In the rows, zero is written as 128.
Group and class of each row
[ 88 165 186 134 125 118  36 121 124  97 131 128 120 139 126 130 142 138
 108 101 119 142 121 129 136 134 168 106 117 138 150 133 138 167 142 155
 133  92  45 138 139 110 102 138 140 152 133 108 127 108 121 138 228  78
  95]
pj:dq
[ 16 168 152 142 121 150 113  96 124 133 113 129 132 134 124 111  71 132
 112 129 142 104 124 128 116 130 151 121 144 121  97 124 112 130 149 137
 107 133  38 131 137  69 132 141 125 136 127 132 144 118 137 157 209 115
 123]
pj:mh
[  4 113  77 117 123 137 139 109 151 154 116 136 145 139 130 130 185 104
 163 125 123 124 141 120 120 153 128  99 149 141  97 137 190 100 131 127
 131 140 121 126 128  89 117 149  65 156 120 122 157 105 124 103  63 128
 137]
Ft:tz
[ 19 111 140 117 122 123 124 117 153 151 114 129 141 126 125 138 173 117
 172  99 130 126 127 121 132 131 135 122 142 127 122 125 164 109 107 118
 127 130 148 127 136 119 126 147  70 129 125 130 147 123 123 140 112 139
 113]
Ft:qp
[104 155 113 140 125 146 158 141 131 175 119 133 147 118 117 163 120 125
 106  28 117 135 103 140 113  97 106 100 144  97  65 122 151 102 159 114
 142 169  68 113 135 109 130 156 119 106 112 147 149 127 142 144 153 147
 150]
Pg:Bh
[ 10 112 119 108 136 140 143 122 150 135 117 126 134 127 130 124 186 123
 169 103 128 107 140 128 137 165 133 126 141 147 136 128 174 123 106 146
 120 126 123 143 136 125 128 138  69 154 128 109 169 115 129 107  66 132
 130]
Ft:tz
[110 109 106 122 155 106 140  97 146 150 134 142 128 108 106 153 232  73
 181 104 129 121 144 120 157 157 138 109 155 181 106 119 194 114  87 123
 136 138 153  93  98  85 111 142  62 126 120 120 115 141 135 105 103 144
 121]
Ft:tz
[147 120 121 137 126 106 139 123 148 170 126 135 130 119 109 150 131 155
 131 142 147 127 122 129 133  91 107 136 148 128  75 142 153 114 123 122
 130 199 127  80 104 126 122 140 110  88 124 123 106 108 107 130 163 115
 122]
Pg:Bh
[ 50 137 109 121 115 129 149 120 159 150 124 131 126 125 126 142 154 125
 155 132 133 124 117 129 141 136 138 124 147 127  84 114 168 106 108 117
 127 153 113  74 120 106 115 135  74 131 120 110 139 114 128 127 127 109
 137]
Ft:tz
[190 138 123 118 132  79 133 138 133 181 136 139 131 140 128 156 192 146
 121 138 121 122 127 122 144 115 101  87 132 120  88 116 177 124 108  98
 130 182  89  92 102 157 119 167 123  79  63 131 123 151 129 101 192 115
 102]
Pg:Rl
[102 131 129 128 106 100  93 123 185 148 103 114 140 125 117 153 190 141
 183 123 138 136 124 130 157 144 127 125 164 128 107 124 170 112 109 120
 125 154  53 107 100 122 113 163  56 123 142  92 109 129 118 117 234 118
  92]
Ft:qp
[ 65 134 133 124 111 127 137 110 158 128 123 118 114 111 130 149 172 142
 156 130 141 125 131 127 137 149 140 122 148 148 101 132 148 110 121 114
 124 129  84 140 115 113 128 152  85 113 135  93 146 121 140 118 135 128
 139]
Ft:tz
[101 125 111 120 127 125 161 123 143 163 135 139 132 134 142 158 167 107
 146 143 132 140 128 142 152 109  14 108 150 116  91 105 165 128 110 112
 121 183 120  98 106 150 117 140  86  96 102 139 148 130 132 111 102 139
 146]
Pg:Rl
[  4 106 102 123 118 131 175 119 139 128 108 133 145 140 115 106 141  93
 202 112 138 128 117 117 145 133 130 149 161 154 101 143 122 118  87 149
 127 116 145 119 137  93 116 145  48 118 145 115 119 124 130 141  93 136
 134]
Ft:qp
[113 118 129 131  73 127 154 125 125 104 126 114 144 118 139  98  78 152
 171 124 167 120  82 124 132 122 141 185 144 134 115 148  56 121 149 171
 117 104 134 138 113 114 136 109 122 137 181 115  44 142 111 142 217 128
 126]
qr:zg
[  4 114 114 162 129 109 132 112 116 116 120 151 137 135 105 104 161 134
 234 106 132 125 163 143 141 110 151 127 159 132  97 218 165 116  98 162
 125  90 129 113 127  87 123 159  60  76 140 125 114 129 117 124 174 131
 105]
qr:jf
[ 37 147 149 142 113 180 108 128 143 171 114  95 129 113 137 144  42 130
 121 133 124 139 120 144 128 164  95 119 130 120 137 129 126 100 138  74
 119 129  34 164 165 109 144 155 140 164 142 111 212 109 150 172 110 122
 127]
pj:dq
[  4 127 104 133 141 159 142 113 107 112 114 131 147 131 132 104  85 123
 125 114 143 136 133 131 111 131 141 132 150 116 111 140 109 129 151 174
 129 124 120 137 141  79 141 115 112 159 133 153 124 106 139 147 132 138
 144]
pj:mh
[ 81 107 123 138 114 134 148 120 152 118 126 136 136 123 126 122 136 115
 170 143 145 115 122 137 131 155 123 143 129 144 148 120 135 122  96 114
 111 136 155 140 128 130 140 119 100 129 141 117 127 133 126 130  76 118
 135]
Ft:qp
[  4 154 165 137 117 153 114 118 132 141 112 119 136 134 141 107  66 104
 132 123 126 122 127 147 105 137 117  84 149 111  98 133 143 130 147 113
 115 134  39 116 151  88 140 149  93 127 122 121 187 100 143 160 156 118
 124]
pj:mh
[ 94 161 151 130 107 122 157 140 170 163 130 132 128 129 142 164 126 125
 166 143 166 133 131 142 156 157 119 114 144 138  81 122 139 104 117 100
 117 182  20  88 104 113 127 159  80 107 135 120 125 131 135 135 230 133
 123]
Pg:Bh
[ 35  81  75 110 125 158 177  96 139 135 126 104 137 116 129 130 141 123
 149 152 130 122 131 142 128 141 119 142 155 129  89 129 166 108 111 124
 143 154 191 117 133 109 118 151  81 149 106 106 166 138 135 129  11 140
 160]
Ft:tz
[171 137 140 131 124 118 143 152 147 159 136 149 125 123 148 156  90 136
 118 160 135 123 123 135 139 114  92 106 136 116  83 111 129 122 127  67
 126 198  90  89  96 144 131 144 118  88 119 140 144 137 109 129 165 125
 128]
Pg:Bh
[  4 131 130 146  95 116 147 109 152 132 110 137 128 121 109 120 164 135
 199 124 167 130 129 125 162 139 142 139 171 138  69 143 148 112 120 140
 122 120  73 109 113  80 115 159  39 117 150 122  78 126 122 123 219 124
 117]
qr:jf
[148 142 152 140 122 113  82 133 123 129 117 118 125 109 112 109  53 134
  96 109 116 146 118 125 108  91 132 105 103 101 122 121 107 131 150 133
 132 119  81 141 146 112 131 141 165 115 133 127 151 128 124 150 183 102
 106]
pj:mh
[132 129 133 126 117 114 117 133 145 168 121 125 124 115 120 146 132 120
 113 130 118 125 128 133 124 108 131 101 144 105 107  89 140 108 135 123
 123 153  85 120 113 119 128 149 115  96 113 130 115 137 131 134 196 114
 114]
Pg:Bh
[  4 128 148 139 103 114 145 115 151 124 116 134 147 142 132 105 164 117
 231 110 164 124 137 123 158 153 137 167 167 150 109 119 181 120  82 125
 111 120  74 100 122  90 127 158  28 134 152 103 136 113 126 120 156 110
 121]
Ft:qp
[  4 151 155 122 115 144 134 124 126 157 111 129 138 119 124 147  95 101
 134 118 128 126 133 147 116 132 113 137 140 111  93 121 170 111 145  95
 121 133  62 111 141  92 142 166  96 131  94 137 209 108 156 139 109 138
 134]
pj:mh
[ 34 145 158 119 107 154 114 123 149 148 129 104 131 118 132 124  57 121
 128 130 132 111 123 146 113 150 139 117 139 133 132 137 125 117 136  88
 113 158  23 119 149  96 139 149 119 123 139 123 158 110 118 163 161 104
 115]
pj:mh
[ 25 138  86 120 100 117 140 116 146 157 121 137 127 119 130 132 179 137
 208 121 149 129 128 129 167 138 148 131 174 144  85 135 153 121 141 155
 132 134  80  98  84 109 126 156  37 117 134 123  60 133 119 107 246 128
 127]
qr:jf
[204 135 111 121 124 136 168 156 152 134 148 134 122 112 123 198 102 123
 118 158 126 131 120 137 134 128  88 144 144 108  89 118 130 124 106  97
 133 182 158 123 116 153 131 141 138  83 114 147 137 140 132 140 100 141
 140]
Pg:Rl
[ 24 118  59 116 122 158 173 114 123 139 116 103 143 126 123 142 185 138
 150 103 140 132 136 121 140 124 127  99 161 127  39 143 166 120 135 136
 132 144 168 103 129 104 114 141  72 153 124 111 140 133 130 111  67 139
 160]
Ft:tz
[156 160 124 126 120 139 155 168 155 185 133 139 130 121 151 185 138 138
 119 151 151 115 131 148 143 141 104  99 135 122  59 132 119 125 149 107
 130 191  91 102  77  97 131 113 123 112 102 151 110 138 123 110 210 130
 152]
Pg:Bh
[ 59 121 136 124 108 124 142 121 180 137 146 141 133 121 121 137 198 135
 212 131 144 132 127 121 160 166 139 142 168 153 123 133 164 106  84 114
 113 139 100 138 104 138 126 161  65 121 143 118 111 129 126 130 146 132
 102]
Ft:qp
[143 134 185 139 125 152 105 143 144 168 120 101 124 116 121 128  26 124
  90 140  93 138 103 133 102 126 103 135 117  83 154 131 116 121 121  95
 111 135  84 157 156 126 140 139 159 125 143 128 170 120 110 174 109 124
 122]
pj:mh
[ 33 122 105 116 113 144 128  95 132 147 137 129 144 125 115 125 167 141
 148 132 137 107 136 121 139 144 131 122 146 119  94 118 169 109 120 130
 126 151 121 151 119  94 129 152  70 159 131 117 128 101 131 132 108 120
 129]
Ft:tz
[123 112 139 120 109 128 186 123 156 155 126 135 131 128 124 131 102 119
 175 153 136 122  98 140 139 135  97 132 141 127 123 112 163 109  86  89
 143 154 131 103 100 146 133 143 111  83 123 129 153 136 121 144 110 142
 137]
Pg:Rl
[ 61 133 168 163 116 106 107 126 148 138 127 116 126 132 117 118 100 119
 146 129 140 131 120 147 121 125 125 107 138 111 116 160 136 131 131 136
 116 144  56 119 123 105 128 150 109 117 137 127 155 129 137 143 212 110
 122]
pj:mh
[ 89 121 119 136 110 142 171 117 150 173 135 132 138 103 122 162  96 115
 148 192 140 128 131 134 137 125  86 104 151 122  93 109 169 101 124  88
 114 197 128  82 107 117 129 157  96  83  99 126 186 115 140 154 113 131
 135]
Pg:Rl
[143 139 156 149 117 151  95 138 137 149 119 101 120 105 109 148  38 123
  91 135 125 136 109 144 107 149 117 156 122 118 184 127 125 126 155  94
 114 123  60 162 168 124 136 141 172 153 144 114 144 119 140 162 146 113
 136]
pj:dq
[211 154 119 127 102 171 149 144 172 191 113 110 102  92 147 198  70 137
  68 195 148 129 122 137 173 151  75 130 148 116  92 126  90 124 160  82
 115 209  78 125  98 114 141 131 151 110 127 136 112 125 138 138 187 152
 143]
Pg:Bh

Group and class of each row
[173 138 129  92 165 100 107 148 113 114  99 139 150 124 135 103 127 140
  89 143 130 133 125 148 144 157 164 101 137 116 126 136  82 132 138 128
 137 136 135 105 136 114 153 117 155  97 140  88  99 134 108 130 116 175
 154]
[68]:<21>
[161 145 136 129 115 136 123 107 187 122 160 118 133 125 109 144 135 135
 124 136 152 133 101 126 133 149 149 128 117 109 116 129 116 118  91 122
  93 133 138 174 124 142 127 125 120 166 139 127 108 130 152 145 129 117
 115]
[72]:<11>
[178 122 130  90 146 103 117 137  78 111 151 137 159 129 111 122  98 129
 133 133 134 144 126 152 143 132 179  97 122 122 112 147  83 119  78 151
 122 134 126 136 135 117 163 110 147 111 152  97  99 140 132 137 123 195
 154]
[68]:<21>
[148 145 130 107 116 133 127 103 185 131 131 127 155 117 108 144 125 144
 111 141 140 139  92 123 143 146 136  97 121 117 124 142 116 107  90 102
  98 135 136 144 130 134 120 127 137 137 139 125 122 152 146 144 135 113
 133]
[72]:<11>
[172 147 119  89 154  96 113 142 119 105 129 135 154 120 128 117 157 145
 135 152 138 125 120 144 136 158 160 110 128 114 123 140  89 121 108  98
 131 136 150 106 145 123 182 119 156 128 146 100  95 137 115 139 128 166
 129]
[68]:<23>
[120 128 139 111 122 139 131  99 149 134 176 123 161 127  96 145  96 128
 132 139 114 146 100 125 134 133 140 105 130 116 129 147 115 102  96 116
 118 120 111 144 124 142 114 118 138 160 128 125 134 147 154 127 132 140
 127]
[72]:<17>
[177 137 125 116 142 110 107 141 104 108 142 132 152 127 130 150 111 136
 121 138 131 128 146 178 141 145 174 109 118 121 144 135  87 125  98 145
 109 123 157 122 139 122 149 114 139 115 142 101  86 127 115 127 111 152
 155]
[68]:<15>
